Each row is followed by its class number.
[  4 -13  19 -69   3  -8   1  41  27 -54  19  20 -23  -8 -31 -15  -4  18
  12 -51  13 -35  20  -7 -10  12 -46 -22  14 -42  13   7  45 -42  23   3
 -14 -20   0 -27  13 -23] -> 5
[ -1  13   2 -77  43  29 -16  22  39 -71  51   4 -36   3  27  -3   9  13
 -15 -20   0  71 -32 -45 -44  11 -20 -33  54  18 -41  -9  35   9  16  19
 -20  -2   5 -31 -19 -49] -> 5
[ -9  34 -27  27   8  14   5 -10  31  31  -4  -4   8 -27  10  -6 -14 -29
  31   6 -11   1 -36   6 -34 -27  18   4 -28  -9   4 111 -17  54  27 -12
 -27 -10 -46  22 -11 -27] -> 4
[  1 -29  -1  52  27  29  17  29   5  -6  17   7 -12  11  16  11 -13  18
 -22 -39  29  56  34 -18   4  24  15  32   1  35  64  22   0   6  30  -6
  -9 -13  -7  -5 -14  15] -> 6
[ 28 -66 -18 -86   4 -10 -14 -19 -43  -2  26   4 -17   4  -7  20  15  -4
 -25 -58   7 -41  24 -29 -18  20 -21 -26 -23 -11 -41 -47  21  -1  53  22
 -48   0 -17 -61   5 -29] -> 1
[ 26 -18  84  -8  -5 -28  19   8  38  73 -15 -25  -9 -18  15  -5  17  15
  -2 -18 -43 -46 -26 -42   3 -25 -31 -28 -64 -11 -14  57  -4  12  13  14
 -32  19 -55  25 -18 -15] -> 7
[ 26  43  15   4 -21   6  19 -15  27   5 -31  11   0 -19 -25  13  11  16
  45 -10  29   5   6 -18   2  24 -17   4  10  56  33  53   4 -55  -1  35
 -11  -3 -40 -19 -37  16] -> 7
[  5  12   2  37  21   8 -12  23 -11  12 -25  24 -55  14  -1  -1  33   7
  -5 -16   4  16  80 -45 -26   4  -1  10  -9 -31  58  69  34 -56   1  26
 -26  15   4  -4   5   0] -> 4
[-14   4  34 -54  11  22  48 -37 -34  44  -6  18 -10 -34 -15  29  19   7
  -3 -60 -25   3  29 -12 -67 -26 -22  33 -16  -9   6  37  11  27  12   1
 -28  -9 -23  27 -45  -5] -> 4
[ 13  -2 -32 -11  32  -7  -2  44  45  40   5  11 -43 -41  -6  18   5  12
   5 -66   6 -40  39 -50  12 -13   8 -23  24 -30  22  13 -35 -28  -6 -18
  14 -33 -43 -41  15  -9] -> 2
[ 15  15   0 -62  20  24 -52  -7 -34 -56  13   8  -7   2   7  31  -5  -5
 -26   5  24 -23  11  26 -46   0  -8  -3 -25  -1 -18   5  10 -19  10  28
 -55  33 -48 -26  -1 -20] -> 4
[ 16  13 -17 -38  27  31 -22  37  12 -41  41  -8 -11  14  30  24 -21 -13
 -22 -11  12   3 -13  -1 -30  37 -66 -13  -6 -11 -65 -27  13 -17   9  21
 -27   3  -6  40 -15 -40] -> 5
[ 55 -26  28 -33  -6   9  -6 -45  30 -23  37  14   2   8   9  38 -20  17
 -36 -19 -17  12  31 -15 -38   8 -29  -1 -25  82  25   0  14 -30   5  42
 -45  -8   4  10 -39   5] -> 7
[ 27  50  11  -5  18 -20  39  21  -9 -45  30  17 -41 -22 -18 -17  41  11
   4 -27 -15  -5  11 -54 -13   4 -13  -4 -37  33  32  11  11  -1  22  27
 -10 -20 -32  18 -32 -17] -> 5
[ 18 -26 -28  -9   1  16  24 -39 -54 -35 -27   8  -1  21  48  33   1 -11
   0 -31  17   6   9  10 -41   8  11  28 -30  42   3 -35 -29  -1  36 -31
 -12 -13 -48  46   5  24] -> 4
[ -7   1  27   6 -31 -35  31 -22 -18  27 -20   9 -10 -15   4  44  -7  30
  24 -33  25 -23   0   7  -3 -15 -10 -18  -2  58 -14  24 -12  -4  62 -17
  21   9 -19  42 -17  47] -> 2
[ -4   2 -11  18  23 -45  17  27   7  29  23 -19  -4 -37  15   0  -5 -25
  21  20  17  48 -37 -30 -13  -4  31   9  53  -3  34  61 -34  19  23  22
 -20 -10 -76 -35 -19 -23] -> 6
[-18  65 -10  88   5  11  23  -3  44  36 -33 -26 -19 -31 -17   6 -17  14
 -28 -49 -14 -21 -51 -55 -48   6 -42 -29 -35  13  22  95  15  31  11  49
   1  20 -35  17 -15   1] -> 2
[-25  38 -32   2 -19  -9 -23 -69  29  43  11 -25  -6 -10 -11  24 -16 -24
  -7 -23 -49 -57   4  11 -41  -9  20 -35 -12  47  -9  78  14  36 -25  21
 -25 -22 -33  33   4 -10] -> 1
[ 30 -24 -17 -56  13  10   1 -15 -54 -10   8   7  19  34  28  -2  10 -42
 -19  13 -28  63 -24  14 -25   9   0 -47 -44  74  -9  12 -38  40   6 -15
 -35  14  20  39 -14 -25] -> 4
[ 22  -7 -13 -23 -12   6  45  40  40  18  17   0  17  -3  61  12  17  15
  -7 -20  -1  58  19  16 -31  49  -7  13  -3  53  13  -9 -11  -2  28   8
  -3 -34 -26  43 -30  -4] -> 6
[-11  -3  -6 -12   1  -1   6  -1 -45  14   6   7 -24 -27 -41  -1 -21  28
   1 -13  27 -66 104 -44  22  29  26  19   3  24  22  20  31   6   5 -30
 -16   6 -39  -6 -26   8] -> 3
[ -2  -9  -5  35  19 -21  19  32  16   6  23  -8 -38 -19 -24  -4  17  -6
  12  -3   5   5  26  -3  22  13 -48   0 -32  -3  57  13   6  -2  18  12
 -31 -52 -35  13 -20 -28] -> 6
[-16  81  11 -37  16  38  -5  -8  -7  24  14  11   2 -40 -37  -2   6 -48
  39  32  31 -40  29  61  39 -33   7 -14  20 -18  -6 -43  30  -8 -15 -10
   5   1   9  20   0  30] -> 0
[ -7  24  -7   7   4  -2  44   8  10  49 -14 -23  20 -23 -36 -12   3 -29
  43   0 -23 -20 -35  -4 -20  -3 -53  18  -1  -7 -22  84 -31  47  12  10
  -5   5 -57   4  11 -27] -> 3
[ -8 -82  -5 -56 -10  -2  52  20 -12 -19   0  24   3  32  43 -33  24  19
 -16 -11  26  43   8   0   4  14 -25 -20 -19  35   1 -23   1  23  45 -48
  -8   4  20  47 -14 -16] -> 4
[-21  34  43 -28  10  12  19   1  39  32  26 -53 -13 -38   0  32 -10 -22
  -8 -33 -16 -25 -45  18  -8 -13 -32 -24   1  23   3  38 -16  24   3  23
 -26 -14 -60  32 -21 -10] -> 5
[ -5  51 -31  15  34  13  -3   4  38  29 -29  13 -22 -41  17  25   6  -5
  12 -22  18   1  39 -28 -14 -14   2   1  26 -39   1 -38  12  -4 -13  20
  20 -24 -16 -23  16   7] -> 2
[ 24 -63  27 -15   1  39  52  29   0  -9  22   7  22  13  24  11 -18  -1
  -4 -63   8  26  42   7 -32  35   5   1   4  52  31 -13  -6  13  47 -32
   6  -4 -13   7   8   5] -> 3
[ -8  43 -62 -27   6   1  -9  17  19  13   4  16 -36 -32   2   5  19 -16
  -6 -49   3 -33  49 -17  -3  -4 -29   0 -14 -33  29   2  26 -22  -5 -19
 -39 -51 -37 -26   3  -8] -> 1
[  5 -33 -48  14  -3  13 -16 -35 -17 -57  20  17  -1   7  13  27 -19 -21
 -29 -18  -1  33   2  19 -52  25 -33   1 -42  -8 -41 -51  68  13  15  11
 -27  -9  31   2   0  12] -> 0
[-15 -12 -10   7  -5 -21  29  49   8  -2 -32  14   6  27  43 -22  10  19
 -36 -24  12  39 -27 -25  28  65 -16  14 -31  27  24  54  45  -2  23   2
 -15  25 -26  45   4  -5] -> 1
[  9  -5 -24  13 -23  -1  20   3  33  16  -8   1 -30  -4  22 -21  33  18
 -31 -48  11 -19   0 -51  -2  12  16 -14  -4 -16  47  27  20 -55  23  14
 -21 -20 -17 -34  -8  -5] -> 1
[ 23  38 -22   2  34 -14   0  37  19  20  18  -2 -34 -22  -6 -19  -9 -12
  17 -18 -12 -22  11 -54  40  24 -16 -27 -19 -68 -25   7  15 -29  -1  22
 -11 -14 -43  35   8  -8] -> 5
[ 43 -13 -15  -2  24  -1  31  60   5 -24  13  -2  17  23  14 -45   7 -34
 -19 -17   0  20 -20 -10  27  24 -10  -7 -40  55  76  14 -74   7 -11 -31
 -14  -4 -17   7   8 -34] -> 3
[-31  35 -15  21  -1  -2   7   7  19  39  -2 -36  -5 -12  -3  12 -11 -18
  18 -11  28 -15   5 -17 -46  11 -16   2  34  58  34  47  15  29  40  15
  -1   0  27  15  -6 -23] -> 1
[ 14  30 -19 -14 -23  39 -11 -46  25 -70 -52  -6 -11   6  34   4  -5  37
   7  22  51 -24 -14  11 -34  20 -43  47 -42  18 -30 -54  36 -16  54  24
 -41 -21 -19  -1 -21   7] -> 1
[ 30 -35 -16 -50   1  14  23   4 -40 -19   4   6  25  38  24 -37   0  28
 -34  -5 -26  25  43 -13 -15  33  -9  -3 -52  26  -2 -40  -7  15   9 -18
  -8  18  26  48   2   6] -> 4
[ -1  22 -14 -35  19  17   3 -18  14  10  14   7  -9   2  51  46  10 -12
  29 -47   1  37  29  17 -18  16 -16   5  -2  64  -9 -18  44 -29   6 -37
  -4 -14 -18  67  21  20] -> 4
[ 13  31 -16  -5  -3  12  41   2 -55  44 -31  13   2 -22   0 -12  40   9
 -15   5 -33   3  80 -21 -25  -9  -8 -30 -40 -64  21  -3   1  -3  11  24
 -18   1 -66  -2  28  26] -> 4
[  8  34 -12  11  23  18  15 -15 -47  29   4  -1 -29 -22 -18  20  23 -20
   0  14  35 -33  48   1  28  -8   4  -5 -27  -2  71  -3 -32 -18  43  21
 -30 -24 -39  29 -22 -13] -> 4
[ -6  38  15   0  10  26  12 -32 -13  34  22 -27  26 -23 -23  14   3 -31
 -10   1 -14   4 -26  12 -25  -2   5   4   8   1  21  11  10  -2  -5  53
 -16   0  -1 -13  -8 -21] -> 1
[ 25 -15   2 -31  13  -1  -5   8 -23  -6 -11   6  13  39  -5 -18  -8  21
 -19 -48 -39  39 -51 -25 -15  13 -12   6 -30  27  -7  49 -23   3  -1 -34
   3  28  69  22   9   5] -> 0
[  4  30  -5  -2  13   2   2  33  30   5  20   9 -37 -32   0   0 -13   8
 -13 -44  16   6  20 -36   0   7 -26 -45 -19  -4   4 -26  43 -30   4   9
  -6  -7  13  10  -9  21] -> 1
[ 47  19  29 -13  10  36  34  43  33  13  -4   3   6  -3  80  35  30  -2
  -5 -16  -9  80 -51  -2  16  32   1   6 -19  42  -2  11 -19 -31  29   0
  -7 -22 -21  48 -35  -7] -> 5
[  0 -21  24  10 -10  -9  23  -5  49  33 -11 -24 -12 -17  12   0   0 -28
  14 -27  14  29 -37  -8  25  14 -49  -8 -22 -19  12  37  31 -16   6  28
 -50 -13 -10  -4 -28  -5] -> 5
[ 30  12  47  -8  -2  32   7  50  -3  35 -43 -13  12   5  41  28  -7  -1
 -18 -33 -33  51  -4  -2 -46  37   7 -21 -17  -1  29  60 -29 -19  30  14
 -12   3 -18  16 -15  10] -> 7
[ 11  30  12 -22  16 -23  30  73 -10 -38  21   1 -26 -16 -39 -24  29  -3
  15 -43 -14  23  -7  -8  52  36 -26 -12 -20 -13  47  52 -12 -14  26  20
 -20 -12 -72 -24  -7   0] -> 5
[ 25   0  18 -50  17  17 -22  31 -31 -67  13  13  -9   5  -9   6 -11  29
 -23 -19   2  20  35   9  -9  28 -41   3 -28 -10 -17 -70  20 -11   0   0
 -19  16   3 -17 -10  17] -> 0
[ 54 -26  -7   0  12  -9  23  56  22 -27   3 -10   7  35  40 -57   9  -3
   0  34  -7  22 -27 -24   2  31   2 -32 -61  20   2  12 -72  13  39   7
 -13   2 -30  42   1 -36] -> 7
[-14  45  -1  -7   2 -19   3  22  25  37   1  -7  10 -29 -27  -8   9 -17
  -8 -11 -36  27 -11  -1 -51   8   9 -15   0 -35   3  73  -5  24 -25  79
  -4   3   9 -25  -9 -30] -> 1
[-15  32   8   4  14  45  28 -17  35  -4   3   2  -1  14  34  -8  12 -23
 -15 -32   4  23 -40  28 -12  -8  13   6  16 -28  26  34 -29  20  22  33
 -18   1 -77  32 -26 -16] -> 4
[ 47 -60  21 -21   5   9  22   1   5  -4 -27  24 -14 -16 -41  37 -29 -16
  25 -41   2 -58  31 -21 -65  16 -15 -14 -14  85  18  25  18  16   3  -2
   2  -3   3  22   0  -4] -> 0
[-12  56  34 -14 -19  19  31 -27  19  81 -24 -34  -6 -29  -4  14  15 -15
  21 -47 -45 -10 -44 -10 -24  -3 -13 -11 -15  -7 -17 114  19  28  43  27
 -32  -3 -35  23 -30   9] -> 5
[ 17 -17  13 -17  16 -40   2  14 -54 -58  29  30  -6   5 -10  17   8  20
 -23  16 -10  15  29 -15 -60   6 -43   4 -34  50 -46 -36   0   3 -41  17
   4  29  16  26 -31 -27] -> 2
[-13 -24 -22 -23  10  15  19  57  13  24  -2   8 -46 -33 -49   4  -6  19
  -7 -35  20  -1  47 -31   8  33 -30 -25  -5   5  17  40  33 -22  25  15
  -9 -13  24 -18   1  12] -> 1
[ 19  67   2 -33  21  13  11 -29  14  10  44 -29   0  -1  11  15 -23  -2
  35 -20  25  43 -16  -6 -15  43 -49 -22 -21  42 -38   2   2 -35  20  44
 -37   3  -9  73 -19 -10] -> 5
[  0  47  -6  27 -26 -48  16 -27  54  42  16 -24  25 -47  -9   8  -7 -15
  65 -28 -10 -29 -34  -8   7  -7 -32   8 -23  18   4  71  15  25  -5  -7
 -25 -35 -53   3 -26 -31] -> 5
[ -9  -8 -50  -8  -1  25  30  12  13  25 -11  40 -34 -40 -21  18  21 -36
   8 -32 -18 -40  19   1 -33 -17   0 -27   0 -43 -37  56  45 -17   9  10
  11 -10 -51  12  29  33] -> 4
[-13  52 -56   3   7  -9 -46  11   2  18   6  17 -14 -20   4  28  -9  34
   5  -8  10  -2  70 -13  24  51   9 -11 -26  15 -22  11  56 -10 -27 -24
  -5 -10  -1  29  -1  -1] -> 0
[  6 -40 -15  10   3  14  40  26 -12  -2  28  -4  17  -5  -9  -2   5 -24
  -1 -13  23  64 -25   6  48  17 -17 -33  -4  20  10  -2  -8 -17  10  -4
  -1  -5  19 -23  10  17] -> 5
[  5 -17 -43 -33  26  27  -4  30 -22 -12 -11   6 -11  -1  32   1  17 -37
  -8  68   7  52 -14   1  -4  23 -51  -3 -26  15 -22   9  33 -14  -7 -18
 -50   3  -8  28  -8 -32] -> 4
[-23  15 -53   0 -24  17  45  16  22  -5 -24  18 -27 -34 -21 -20  14  -9
  17 -11  19 -47  71   9 -31  -1 -36   4   5 -66  15 -16  31   0  34  18
 -12 -53 -52 -15  10  16] -> 1
[ 16  27 -34 -16  30  27  22  -6  30  26 -49  35  -4   9  58  22  10  -9
  11 -36   6  43   4 -22 -20  45  19 -16   0  17  22  29  27  -4  42  21
   1 -16 -41  71  28 -14] -> 4
[ 41  -4 -33 -30 -10  20  43   7  57  35 -10  14  23  -3  49 -27 -39  23
 -41 -32  78 -30  17 -27  -3  13  16 -22 -56  56  41  10 -48   2  60  -1
 -20  11  17  44   1  18] -> 3
[ -1  75 -52 -22  24   8  -3  38  50   3 -26  -4 -12 -35  -6 -14  26 -26
  -2  -1  16   3   6 -10 -14  14 -40  -5 -10  31  55  37   6   1 -22  27
 -28 -11 -26 -40   6 -22] -> 2
[-18  75 -36 -15  22   6  10  21 -37 -11  14  27 -31 -58 -44  15  21 -39
  23   9   2 -36  26  25 -54 -29  -1 -28 -25 -16 -35  37 -13  12  -8  11
  -5 -11 -65   2  -3  -3] -> 2
[-10  -7  17 -41  26  -6 -18   3   1  15 -11   7 -45   5  26  63  36  13
  -4 -70 -22  13  23 -18 -28  17 -62  12  15  11 -32 -13  36 -33 -14 -12
 -10 -14  -9  11 -12 -28] -> 2
[ 16 -19  12  37   2  12  33 -16  73  16   2  -2 -18  -8  44  21  14   2
  15 -33 -15  52  23   1 -34   3 -25  13 -38  64  25   9  35 -35 -13  -8
 -14 -29   3  32   4  21] -> 2
[ -8   2 -62   7  12 -31 -15  60  27 -25  31  21 -46   2 -26  -9  -4 -14
 -10 -54   9 -27  43  -7  17  35 -50 -15  -1 -26  -1  11  18 -26   2   9
   5  -9   5   6  -5   0] -> 2
[  3  58  10 -13   1  -1   1  -9  11 -17   3 -11   0 -12 -19  -8  10  -3
  48 -18 -14 -27   1   1 -33  -5 -53   0   5  -8   0  12  17  17   8  11
 -15   1 -66  -2 -15 -30] -> 4
[ 36   9  15  13   5  12  27  25 -10 -21   5  18  11  -1  -8  14  10  -4
  36 -46  14  21  -9 -24  24  26 -10  16  -3  63  37  48  -5 -17   5 -27
 -10  -6 -40 -15 -26 -14] -> 5
[ -6  -4  27  50  -8  11  51 -37  21  31  21   2   8 -36 -67 -12  13 -21
 -15 -30   4 -26 -18  13 -26 -45 -12 -28 -30 -31  44  16   1   9 -15  64
   4   1  27 -19  -2   2] -> 0
[  2  29  -8 -16  43  37   5  77  34   9   9  12  -9 -24 -47 -22 -12  11
   3 -39  36 -22  50  -3  51  48 -60  18 -22 -66  21   1  53 -28   0  26
 -17  22 -34 -10  29   7] -> 0
[  6 -26  12   6   0 -18  44 -13   0  46 -36   3   9 -28   3 -14  -6  13
   2 -42  20 -11 -45 -58   3   9  -6 -11 -29   2   3  17  16 -10  -5 -19
  -1  13  -4   6 -22 -11] -> 2
[ 24  -8 -24 -73  15  36 -16  14  22 -29  41  16  -5  -2  13  20 -17  16
   2 -83   9  47   8 -19 -32  27 -27 -22   8  11 -45 -17   7 -29  17 -18
 -19  -9   1 -41 -16   7] -> 7
[ 31  20  20   4  23  13  14  32  34   3  -1  23   9 -12   0  43   0  -8
  45 -18  12  21  48  12 -32  29 -40 -14  -4  83  31  15  25  -1  18  17
   4  -7 -21  18  11 -25] -> 2
[ -2  72 -50 -20   2  -1  -4  10  53  22  -5   0 -17 -41   6   4   4   3
 -27   7  11 -47  45   1 -35   0 -13 -16 -25 -46 -29  18 -21   9  -5  80
 -20  -3 -72  -5  18   1] -> 3
